Here is a tiny trained network, its code and every weight. The questions are about switching its units off for an input and a class, where a switched-off unit gives its printed mean instead of its output.

import numpy as np


def w(rows, s, z=0):
    codes = np.array(rows[::2]) - 128.0
    scale = np.full(codes.shape[1], s)
    scale[-1] = z or s
    return codes * scale


def norm(h):
    return h / np.sqrt((h * h).mean(-1, keepdims=True) + 1e-5)


def f(y):
    return np.maximum(y, 0)


def log_softmax(a):
    a = a - a.max(-1, keepdims=True)
    return a - np.log(np.exp(a).sum(-1, keepdims=True))


def net(x, mask):
    res = np.array(x, float).reshape(1, 4) / 4 @ E
    u = 0
    for l in range(2):
        y = f(norm(res) @ A[l][:, :-1].T + A[l][:, -1])
        res = res + np.where(mask[u : u + 4], y, B[l][:, -1]) @ B[l][:, :-1]
        u += 4
    return log_softmax(norm(res)[-1] @ U[:, :-1].T + U[:, -1])


A, B = {}, {}
E = w([
[182,119,76,140,144,190,164,2],'x0',
[108,149,145,139,122,133,132,111],'x1',
[139,166,163,34,138,79,143,81],'x2',
[162,176,148,158,177,105,116,145],'x3',
],0.0084)
A[0] = w([
[10,34,115,109,177,142,112,103,29],'L0N1',
[96,151,52,87,3,119,127,110,2],'L0N2',
[120,137,195,71,78,185,103,215,51],'L0N3',
[127,125,161,83,146,156,136,131,56],'L0N4',
],0.0077,0.0034)
B[0] = w([
[119,196,91,158,214,93,191,149,188],'L0N1',
[116,165,6,150,100,33,230,160,196],'L0N2',
[97,161,96,111,56,146,30,155,254],'L0N3',
[81,125,214,49,189,46,198,66,151],'L0N4',
],0.011,0.0037)
A[1] = w([
[56,65,132,249,104,213,126,212,7],'L1N1',
[70,144,187,3,60,94,138,85,73],'L1N2',
[73,61,172,27,159,86,118,120,164],'L1N3',
[196,221,219,189,233,158,144,198,57],'L1N4',
],0.0058,0.0018)
B[1] = w([
[209,70,254,86,233,99,155,14,244],'L1N1',
[252,67,137,239,208,177,163,75,254],'L1N2',
[76,72,215,195,189,208,77,154,208],'L1N3',
[13,220,36,48,65,77,187,199,206],'L1N4',
],0.0078,0.0042)
U = w([
[149,63,251,201,243,128,157,89,17],'0',
[77,177,36,117,109,91,204,176,72],'1',
[130,119,151,162,94,197,82,95,254],'2',
],0.011,0.0056)

Each question gives the input, the list of numbers given to net, and the class t.
The units are the neurons (one row each of A and B). Each row of codes is followed by its name. A weight is (code - 128) times the scale printed after its matrix; where a second scale follows, it is the last column's (A, B and U).
mask holds one flag per neuron, layer by layer. A switched-off neuron (its flag False) gives its mean, the last column of its row in B, instead of its output. The means were averaged over made-up inputs and are rounded, as every weight is.
A unit's drop is (log p(t) with every unit on - log p(t) with that unit switched off) / (log p(t) with every unit on - log p(t) with every unit switched off).
The circuit of an input: a set's keep is (log p(t) with only the set's units on - log p(t) with every unit switched off) / (log p(t) with every unit on - log p(t) with every unit switched off). Starting from all 8 units, units are removed one at a time, each time the one whose removal leaves the highest keep (on an exact tie, the one counted first), for as long as the keep stays at least 0.8.
circuit, biggest first: the units of the circuit, biggest drop first
unit that matters most: the unit with the biggest drop
top k neurons: the k neurons with the biggest drops, biggest first
drop of u: that unit's drop, to one decimal
input [-7,8,-1,8], class 1: unit that matters most -> L1N4
input [-6,-5,2,-4], class 2: circuit, biggest first -> L0N3, L1N4
input [3,-6,-1,0], class 2: circuit, biggest first -> L1N1, L0N2
input [-7,-2,-3,3], class 2: circuit, biggest first -> L0N3, L0N2
input [5,5,-8,-5], class 0: top 2 neurons -> L1N1, L0N3
input [6,-8,-2,-7], class 1: circuit, biggest first -> L0N2, L1N2
input [-8,0,-2,-6], class 2: top 2 neurons -> L0N3, L1N4
input [-7,-2,7,-7], class 0: top 2 neurons -> L1N2, L1N3
input [6,-7,-8,-1], class 0: top 2 neurons -> L1N1, L0N3
input [5,8,-1,5], class 1: top 2 neurons -> L1N4, L0N3
input [-7,8,7,-3], class 0: top 2 neurons -> L1N2, L0N4
input [-6,4,3,-1], class 2: top 2 neurons -> L0N3, L1N1
input [-5,-7,5,-5], class 0: top 2 neurons -> L1N2, L1N3
input [1,7,0,7], class 1: circuit, biggest first -> L1N4
input [-3,-6,1,-2], class 2: circuit, biggest first -> L0N3, L1N4
input [-7,-8,-7,-6], class 0: top 2 neurons -> L1N1, L1N4
input [4,-1,4,-6], class 1: top 2 neurons -> L0N2, L1N1
input [-4,3,-3,3], class 2: top 2 neurons -> L0N3, L1N2
input [-8,-2,5,3], class 2: top 2 neurons -> L0N3, L1N1
input [-7,-5,0,-6], class 2: circuit, biggest first -> L0N3
input [4,-8,-8,-2], class 0: top 2 neurons -> L1N1, L0N3
input [0,6,-4,8], class 1: drop of L1N4 -> 1.9
input [4,6,1,-8], class 1: drop of L0N2 -> 0.2
input [-5,5,-8,-3], class 0: drop of L1N1 -> 2.0
input [-4,0,0,6], class 1: drop of L1N4 -> 0.2
